Below is a small trained network, with its code and all its weights. Each question gives an input and a target symbol and asks what happens when units are switched off, that is, made to give their printed mean instead of their output.

import numpy as np


def w(rows, s, z=0):
    codes = np.array(rows[::2]) - 128.0
    scale = np.full(codes.shape[1], s)
    scale[-1] = z or s
    return codes * scale


def f(y):
    return y / 2 * (1 + np.tanh(0.7978845608 * (y + 0.044715 * y**3)))


def softmax(a):
    e = np.exp(a - a.max(-1, keepdims=True))
    return e / e.sum(-1, keepdims=True)


def log_softmax(a):
    a = a - a.max(-1, keepdims=True)
    return a - np.log(np.exp(a).sum(-1, keepdims=True))


def net(x, mask):
    ids = ['βγζηθμ'.index(c) for c in x.split()]
    T = len(ids)
    res = E[ids] + P[:T]
    r = res
    for j in range(3):
        rows = slice(3 * j, 3 * j + 3)
        q, k, v = (r @ M[0][rows].T for M in (Q, K, V))
        z = softmax(np.where(np.tri(T) > 0, q @ k.T / 3**0.5, -1e9)) @ v
        o = O[0][rows]
        res = res + np.where(mask[j], z, o[:, -1]) @ o[:, :-1]
    y = f(res @ A[0][:, :-1].T + A[0][:, -1])
    res = res + np.where(mask[3:19], y, B[0][:, -1]) @ B[0][:, :-1]
    return log_softmax(res[-1] @ U[:, :-1].T + U[:, -1])


Q, K, V, O, A, B = {}, {}, {}, {}, {}, {}
E = w([
[167,122,251],'β',
[154,73,185],'γ',
[93,111,16],'ζ',
[185,36,124],'η',
[114,200,101],'θ',
[191,156,41],'μ',
],0.015)
P = w([
[3,99,37],'0',
[205,144,144],'1',
[213,153,164],'2',
[240,112,159],'3',
[193,122,103],'4',
[255,129,169],'5',
[227,109,117],'6',
],0.0093)
Q[0] = w([
[147,105,114],'h1',
[188,111,114],'h1',
[76,133,122],'h1',
[144,92,160],'h2',
[114,124,171],'h2',
[7,126,156],'h2',
[137,80,139],'h3',
[94,132,192],'h3',
[169,132,176],'h3',
],0.015)
K[0] = w([
[239,139,137],'h1',
[162,137,82],'h1',
[128,128,154],'h1',
[134,85,87],'h2',
[173,230,110],'h2',
[251,132,126],'h2',
[131,234,153],'h3',
[201,152,135],'h3',
[106,32,112],'h3',
],0.013)
V[0] = w([
[231,178,122],'h1',
[46,30,242],'h1',
[227,128,150],'h1',
[151,184,224],'h2',
[133,249,104],'h2',
[121,72,230],'h2',
[123,215,205],'h3',
[141,76,105],'h3',
[255,97,109],'h3',
],0.011)
O[0] = w([
[102,169,136,185],'h1',
[150,79,119,9],'h1',
[133,172,174,164],'h1',
[186,116,148,19],'h2',
[177,162,6,132],'h2',
[180,116,191,43],'h2',
[188,153,113,67],'h3',
[145,91,141,150],'h3',
[102,119,77,138],'h3',
],0.013,0.014)
A[0] = w([
[180,204,5,156],'n1',
[143,109,54,139],'n2',
[189,45,162,47],'n3',
[111,147,73,142],'n4',
[114,136,254,187],'n5',
[146,191,58,228],'n6',
[98,50,127,123],'n7',
[78,106,27,106],'n8',
[61,58,102,169],'n9',
[230,176,195,218],'n10',
[140,217,145,47],'n11',
[100,156,112,177],'n12',
[157,55,66,99],'n13',
[149,30,100,98],'n14',
[217,208,176,238],'n15',
[220,74,41,252],'n16',
],0.0097,0.0033)
B[0] = w([
[139,123,31,241],'n1',
[108,127,145,167],'n2',
[188,86,130,141],'n3',
[176,186,156,207],'n4',
[96,100,8,185],'n5',
[218,124,145,227],'n6',
[113,117,123,143],'n7',
[67,189,179,252],'n8',
[191,156,145,187],'n9',
[117,118,190,164],'n10',
[79,55,236,179],'n11',
[247,184,122,197],'n12',
[130,146,121,137],'n13',
[185,183,184,135],'n14',
[151,72,255,167],'n15',
[167,16,161,138],'n16',
],0.005,0.021)
U = w([
[183,120,212,92],'β',
[225,122,131,116],'γ',
[1,67,114,47],'ζ',
[69,84,173,213],'η',
[129,166,148,253],'θ',
[78,219,220,14],'μ',
],0.0058,0.0022)

Each question gives the input, a string of symbols that net reads in full, and the target symbol t.
The units are the heads (3 rows each of Q, K, V and O) and the neurons (one row each of A and B). Each row of codes is followed by its name. A weight is (code - 128) times the scale printed after its matrix; where a second scale follows, it is the last column's (O, A, B and U).
mask holds one flag per unit, heads first, then neurons. A switched-off unit (its flag False) gives its mean, the last column of its rows in O or B, instead of its output. The means were averaged over made-up inputs and are rounded, as every weight is.
A unit's drop is (log p(t) with every unit on - log p(t) with that unit switched off) / (log p(t) with every unit on - log p(t) with every unit switched off).
The circuit of an input: a set's keep is (log p(t) with only the set's units on - log p(t) with every unit switched off) / (log p(t) with every unit on - log p(t) with every unit switched off). Starting from the 12 units with the biggest drops (on a tie, the unit counted first), units are removed one at a time, each time the one whose removal leaves the highest keep (on an exact tie, the one counted first), for as long as the keep stays at least 0.8.
units of the circuit, in order: the units of the circuit, biggest drop first
k most important neurons: the k neurons with the biggest drops, biggest first
heads that matter: for each layer, one digit per head in row order, 1 if its drop is at least 0.15 and else 0, layers parted by /
input β μ β, target β: units of the circuit, in order -> h2
input β μ β η, target β: heads that matter -> 011
input ζ θ γ μ ζ, target μ: 2 most important neurons -> n8; n5
input η ζ ζ ζ η ζ, target ζ: units of the circuit, in order -> h2; n6; n4; h3
input η θ μ μ θ η μ, target ζ: heads that matter -> 011
input γ η β, target η: heads that matter -> 010
input θ ζ γ ζ, target γ: heads that matter -> 110
input γ β η, target η: units of the circuit, in order -> h2; n5; n12; n4
input η η γ, target η: heads that matter -> 110
input β β ζ, target β: heads that matter -> 011
input β μ β γ, target β: 2 most important neurons -> n15; n8
input η ζ μ ζ ζ μ β, target ζ: heads that matter -> 010
input θ β γ θ μ, target γ: units of the circuit, in order -> h2; n6
input ζ θ μ η, target μ: heads that matter -> 110
input γ θ γ, target η: heads that matter -> 010
input θ β β μ β, target γ: units of the circuit, in order -> h2; h3
input β ζ β γ ζ β μ, target β: units of the circuit, in order -> h2
input β γ θ, target β: units of the circuit, in order -> h2; h1
input β β β, target β: heads that matter -> 010
input η β ζ ζ, target ζ: 3 most important neurons -> n6; n4; n12
input η μ η θ, target ζ: most important neuron -> n5
input η γ ζ η θ, target ζ: 2 most important neurons -> n6; n4
input β β ζ ζ η γ μ, target β: 2 most important neurons -> n15; n8
input η μ μ ζ θ μ, target ζ: 2 most important neurons -> n5; n4
